Below are the code and all the weights of a small trained network. Each question names an input and a class and asks about switching units off, where a switched-off unit gives its printed mean instead of its output.

import numpy as np


def w(rows, s, z=0):
    codes = np.array(rows[::2]) - 128.0
    scale = np.full(codes.shape[1], s)
    scale[-1] = z or s
    return codes * scale


def norm(h):
    return h / np.sqrt((h * h).mean(-1, keepdims=True) + 1e-5)


def f(y):
    return np.maximum(y, 0)


def log_softmax(a):
    a = a - a.max(-1, keepdims=True)
    return a - np.log(np.exp(a).sum(-1, keepdims=True))


def net(x, mask):
    res = np.array(x, float).reshape(1, 8) / 4 @ E
    u = 0
    for l in range(2):
        y = f(norm(res) @ A[l][:, :-1].T + A[l][:, -1])
        res = res + np.where(mask[u : u + 15], y, B[l][:, -1]) @ B[l][:, :-1]
        u += 15
    return log_softmax(norm(res)[-1] @ U[:, :-1].T + U[:, -1])


A, B = {}, {}
E = w([
[163,186,183,181,180,137,83,55,195,189,90,193],'x0',
[162,58,153,70,132,107,78,105,165,130,174,113],'x1',
[169,118,151,113,147,150,119,119,154,140,123,166],'x2',
[137,51,108,93,231,19,131,95,68,48,248,65],'x3',
[182,124,169,129,178,131,75,71,194,155,136,174],'x4',
[79,159,134,163,71,177,129,127,138,181,82,136],'x5',
[225,109,132,121,135,159,138,171,125,110,149,198],'x6',
[172,76,133,24,70,182,120,201,164,102,115,133],'x7',
],0.011)
A[0] = w([
[236,65,121,107,240,85,136,94,118,100,196,144,1],'0.n0',
[129,113,111,127,150,107,134,114,113,117,126,129,57],'0.n1',
[168,96,134,78,74,153,94,194,142,97,168,112,32],'0.n2',
[88,129,155,150,205,144,125,70,109,157,132,167,39],'0.n3',
[67,111,117,116,154,122,113,130,102,101,171,100,47],'0.n4',
[173,111,126,135,158,128,128,101,146,103,175,129,30],'0.n5',
[103,71,129,103,191,18,112,85,91,100,230,48,37],'0.n6',
[63,150,124,157,143,109,173,180,3,82,138,102,66],'0.n7',
[69,76,141,87,208,67,128,110,86,103,191,63,25],'0.n8',
[217,108,138,112,202,79,104,103,134,116,183,135,15],'0.n9',
[134,118,114,135,164,105,134,120,105,110,141,124,18],'0.n10',
[81,84,115,113,154,89,135,99,110,95,176,87,35],'0.n11',
[203,95,152,114,234,102,131,112,117,112,183,134,93],'0.n12',
[117,95,127,118,136,120,129,120,102,118,151,102,91],'0.n13',
[92,130,117,153,136,124,139,174,27,109,165,115,59],'0.n14',
],0.016,0.0046)
B[0] = w([
[180,194,87,118,212,137,82,170,121,36,145,230,232],'0.n0',
[128,121,176,121,118,185,123,125,106,120,147,120,144],'0.n1',
[126,81,144,115,89,172,75,120,148,170,96,146,186],'0.n2',
[145,101,127,148,75,145,90,79,186,159,98,123,172],'0.n3',
[154,146,133,167,70,138,121,133,86,132,139,105,170],'0.n4',
[100,142,81,98,159,117,108,157,149,128,108,173,164],'0.n5',
[97,27,172,113,138,116,102,53,60,140,174,18,254],'0.n6',
[73,186,79,170,119,79,190,205,97,109,109,134,206],'0.n7',
[94,70,133,109,113,134,125,45,122,139,173,7,224],'0.n8',
[145,156,63,145,149,85,92,212,143,139,165,233,205],'0.n9',
[144,143,204,98,139,207,97,133,72,130,147,101,151],'0.n10',
[92,87,101,152,125,168,114,97,72,171,139,69,191],'0.n11',
[184,136,118,148,105,21,79,126,162,62,167,209,214],'0.n12',
[104,146,106,145,167,162,104,141,80,151,133,92,161],'0.n13',
[163,169,95,157,90,100,168,149,160,97,149,110,181],'0.n14',
],0.02,0.021)
A[1] = w([
[109,116,174,94,181,155,147,82,65,62,189,50,18],'1.n0',
[81,152,120,164,250,189,123,69,132,164,71,144,40],'1.n1',
[85,142,177,73,143,149,200,111,121,112,144,146,102],'1.n2',
[170,59,186,26,87,177,182,146,190,118,114,128,98],'1.n3',
[136,148,157,100,195,139,111,132,123,76,155,170,2],'1.n4',
[128,124,111,170,155,94,132,86,145,190,72,152,37],'1.n5',
[79,126,152,100,172,145,145,121,116,139,151,120,79],'1.n6',
[124,155,147,86,218,86,128,114,113,123,116,180,65],'1.n7',
[146,88,157,87,199,119,136,103,126,77,130,193,45],'1.n8',
[42,173,181,187,212,130,124,64,165,163,94,168,66],'1.n9',
[134,155,159,146,118,95,174,55,192,144,110,132,152],'1.n10',
[124,201,175,197,189,121,119,47,158,166,103,153,62],'1.n11',
[127,152,139,86,198,121,127,132,132,90,154,175,31],'1.n12',
[139,142,142,121,183,134,146,148,177,125,198,160,21],'1.n13',
[139,82,157,61,130,177,159,142,124,111,95,131,117],'1.n14',
],0.018,0.0033)
B[1] = w([
[136,35,244,7,160,162,220,39,152,142,104,64,250],'1.n0',
[95,173,150,161,151,87,70,71,165,174,123,96,163],'1.n1',
[137,89,122,116,104,43,196,112,194,144,109,149,129],'1.n2',
[90,69,137,46,80,173,111,214,106,110,125,125,196],'1.n3',
[117,184,98,122,181,160,104,163,158,97,83,205,195],'1.n4',
[82,182,185,33,192,123,114,99,174,140,91,71,179],'1.n5',
[238,108,180,207,90,149,103,192,61,129,138,68,145],'1.n6',
[180,124,45,166,116,182,131,115,135,130,145,216,179],'1.n7',
[189,174,124,129,149,102,191,180,194,62,116,188,195],'1.n8',
[212,151,157,201,159,110,187,61,151,160,153,120,185],'1.n9',
[177,111,148,179,137,175,126,111,114,189,87,148,178],'1.n10',
[151,174,162,178,199,151,124,26,156,171,125,119,197],'1.n11',
[105,170,96,96,148,118,145,117,150,138,124,244,191],'1.n12',
[112,200,164,126,164,103,55,177,89,133,99,164,172],'1.n13',
[161,59,140,90,83,124,175,134,166,125,100,153,164],'1.n14',
],0.016,0.013)
U = w([
[132,78,162,62,56,200,122,192,167,156,55,162,100],'0',
[164,180,187,171,159,159,137,59,189,203,63,132,105],'1',
[118,28,135,114,147,95,116,45,51,95,205,6,147],'2',
[190,138,85,115,195,85,59,136,145,55,166,247,250],'3',
[71,204,91,187,78,94,251,196,110,122,75,104,45],'4',
],0.012,0.002)

Each question gives the input, the list of numbers given to net, and the class t.
The units are the neurons (one row each of A and B). Each row of codes is followed by its name. A weight is (code - 128) times the scale printed after its matrix; where a second scale follows, it is the last column's (A, B and U).
mask holds one flag per neuron, layer by layer. A switched-off neuron (its flag False) gives its mean, the last column of its row in B, instead of its output. The means were averaged over made-up inputs and are rounded, as every weight is.
A unit's drop is (log p(t) with every unit on - log p(t) with that unit switched off) / (log p(t) with every unit on - log p(t) with every unit switched off).
The circuit of an input: a set's keep is (log p(t) with only the set's units on - log p(t) with every unit switched off) / (log p(t) with every unit on - log p(t) with every unit switched off). Starting from the 12 units with the biggest drops (on a tie, the unit counted first), units are removed one at a time, each time the one whose removal leaves the highest keep (on an exact tie, the one counted first), for as long as the keep stays at least 0.8.
units of the circuit, in order: the units of the circuit, biggest drop first
unit that matters most: the unit with the biggest drop
k most important neurons: the k neurons with the biggest drops, biggest first
k most important neurons of layer l: the k neurons of layer l with the biggest drops, biggest first
drop of u: that unit's drop, to one decimal
input [-8,4,-8,-4,7,1,6,-8], class 4: most important neuron => [0.n6]
input [-5,1,8,-2,0,2,-8,2], class 0: 4 most important neurons => [0.n0; 0.n6; 0.n7; 0.n8]
input [-8,5,3,2,5,-5,3,-6], class 3: 4 most important neurons => [0.n0; 0.n9; 0.n12; 0.n5]
input [-2,-1,1,-8,-3,6,2,-1], class 1: units of the circuit, in order => [0.n6; 0.n0]
input [-5,0,-7,-1,-1,0,-2,6], class 4: 2 most important neurons => [0.n6; 0.n7]
input [1,-1,-3,-5,-6,-1,6,1], class 0: units of the circuit, in order => [0.n0; 0.n6]
input [4,-8,-7,-4,1,2,-2,4], class 1: 2 most important neurons => [0.n6; 0.n0]
input [-8,7,-8,-3,3,0,-3,6], class 0: 3 most important neurons of layer 0 => [0.n2; 0.n6; 0.n8]
input [1,3,7,-5,6,0,-2,2], class 1: 4 most important neurons of layer 0 => [0.n6; 0.n0; 0.n8; 0.n2]
input [2,-2,7,-5,8,-7,-7,4], class 1: units of the circuit, in order => [0.n0; 0.n6]
input [-1,6,-7,-4,-1,2,-3,1], class 0: 4 most important neurons of layer 0 => [0.n0; 0.n6; 0.n7; 0.n8]
input [2,8,0,7,-4,5,6,1], class 3: 4 most important neurons of layer 0 => [0.n0; 0.n9; 0.n12; 0.n5]
input [-2,-6,1,-6,-5,2,5,1], class 4: 2 most important neurons => [0.n6; 0.n0]
input [-3,-6,-8,-7,4,-1,-8,-7], class 1: unit that matters most => 0.n9
input [7,-5,2,-8,-6,-2,0,7], class 0: 2 most important neurons => [0.n0; 0.n7]
input [-4,-8,1,4,-2,7,-8,3], class 4: 2 most important neurons of layer 0 => [0.n7; 0.n6]
input [8,4,5,-1,-5,-2,-5,7], class 0: 2 most important neurons => [0.n0; 0.n6]
input [7,-4,5,-5,0,4,1,7], class 1: drop of 0.n6 => 0.8
input [-8,4,-3,-4,-2,0,0,-5], class 4: drop of 0.n7 => 0.3
input [-3,-4,-5,-8,-4,2,-5,6], class 4: unit that matters most => 0.n6
